Below is a small trained network, with its code and all its weights. Each question gives an input and a class and asks what happens when units are switched off, that is, made to give their printed mean instead of their output.

import numpy as np


def w(rows, s, z=0):
    codes = np.array(rows[::2]) - 128.0
    scale = np.full(codes.shape[1], s)
    scale[-1] = z or s
    return codes * scale


def f(y):
    return np.maximum(y, 0)


def log_softmax(a):
    a = a - a.max(-1, keepdims=True)
    return a - np.log(np.exp(a).sum(-1, keepdims=True))


def net(x, mask):
    res = np.array(x, float).reshape(1, 7) / 4 @ E
    y = f(res @ A[0][:, :-1].T + A[0][:, -1])
    res = res + np.where(mask, y, B[0][:, -1]) @ B[0][:, :-1]
    return log_softmax(res[-1] @ U[:, :-1].T + U[:, -1])


A, B = {}, {}
E = w([
[144,179,61,143,99,195,42,58,221,137],'x0',
[67,167,89,157,177,172,79,120,142,120],'x1',
[211,116,175,152,46,253,180,149,79,188],'x2',
[87,113,201,71,62,57,145,158,121,132],'x3',
[65,107,148,116,104,140,141,103,224,124],'x4',
[232,252,112,116,87,117,122,164,224,120],'x5',
[72,146,102,248,53,232,200,153,80,122],'x6',
],0.0072)
A[0] = w([
[174,48,168,77,108,105,137,187,89,165,202],'neuron 0',
[175,14,183,38,163,55,114,147,52,139,172],'neuron 1',
[113,131,59,142,158,91,85,95,151,115,229],'neuron 2',
[23,97,79,106,181,68,73,105,178,125,217],'neuron 3',
[228,202,142,181,108,191,150,142,106,158,252],'neuron 4',
[50,65,218,127,12,145,209,181,107,177,160],'neuron 5',
],0.011,0.0027)
B[0] = w([
[146,63,152,77,155,101,156,87,61,96,209],'neuron 0',
[223,89,132,61,173,98,180,3,57,168,253],'neuron 1',
[110,212,133,136,136,112,82,134,205,132,206],'neuron 2',
[47,137,156,81,195,158,16,42,208,122,245],'neuron 3',
[219,176,88,173,92,132,130,249,175,168,241],'neuron 4',
[8,52,138,184,53,146,205,167,2,67,247],'neuron 5',
],0.0095,0.014)
U = w([
[255,227,53,159,107,164,100,183,168,157,248],'0',
[64,183,112,107,175,150,24,61,194,113,188],'1',
[202,115,133,62,174,107,135,39,74,129,58],'2',
[88,112,121,162,64,170,158,153,89,103,37],'3',
],0.0084,0.0012)

Each question gives the input, the list of numbers given to net, and the class t.
The units are the neurons (one row each of A and B). Each row of codes is followed by its name. A weight is (code - 128) times the scale printed after its matrix; where a second scale follows, it is the last column's (A, B and U).
mask holds one flag per neuron, in row order. A switched-off neuron (its flag False) gives its mean, the last column of its row in B, instead of its output. The means were averaged over made-up inputs and are rounded, as every weight is.
A unit's drop is (log p(t) with every unit on - log p(t) with that unit switched off) / (log p(t) with every unit on - log p(t) with every unit switched off).
The circuit of an input: a set's keep is (log p(t) with only the set's units on - log p(t) with every unit switched off) / (log p(t) with every unit on - log p(t) with every unit switched off). Starting from all 6 units, units are removed one at a time, each time the one whose removal leaves the highest keep (on an exact tie, the one counted first), for as long as the keep stays at least 0.8.
circuit, biggest first: the units of the circuit, biggest drop first
k most important neurons: the k neurons with the biggest drops, biggest first
drop when u is switched off: that unit's drop, to one decimal
input [-4,4,-3,-2,7,-8,-5], class 1: most important neuron => (neuron 3)
input [3,7,6,-8,7,1,-6], class 0: circuit, biggest first => (neuron 3; neuron 4)
input [-7,-4,-3,2,-2,8,3], class 3: circuit, biggest first => (neuron 3; neuron 1)
input [-4,-8,-8,-6,4,5,3], class 1: circuit, biggest first => (neuron 4; neuron 1)
input [-3,-7,-8,-3,1,8,-8], class 1: 4 most important neurons => (neuron 3; neuron 2; neuron 5; neuron 0)
input [8,1,4,-4,3,-7,3], class 0: circuit, biggest first => (neuron 5; neuron 3)
input [-3,8,2,0,-2,3,-3], class 0: circuit, biggest first => (neuron 3; neuron 5)
input [-5,-6,-5,4,4,3,3], class 3: 2 most important neurons => (neuron 5; neuron 3)
input [4,4,-3,8,-8,0,2], class 1: 2 most important neurons => (neuron 4; neuron 1)
input [-7,-7,6,-5,6,4,0], class 3: drop when neuron 5 is switched off => 0.6
input [-2,-8,6,-2,4,3,1], class 3: drop when neuron 5 is switched off => 1.1
input [-4,-8,-2,0,-3,5,6], class 3: drop when neuron 5 is switched off => 0.4
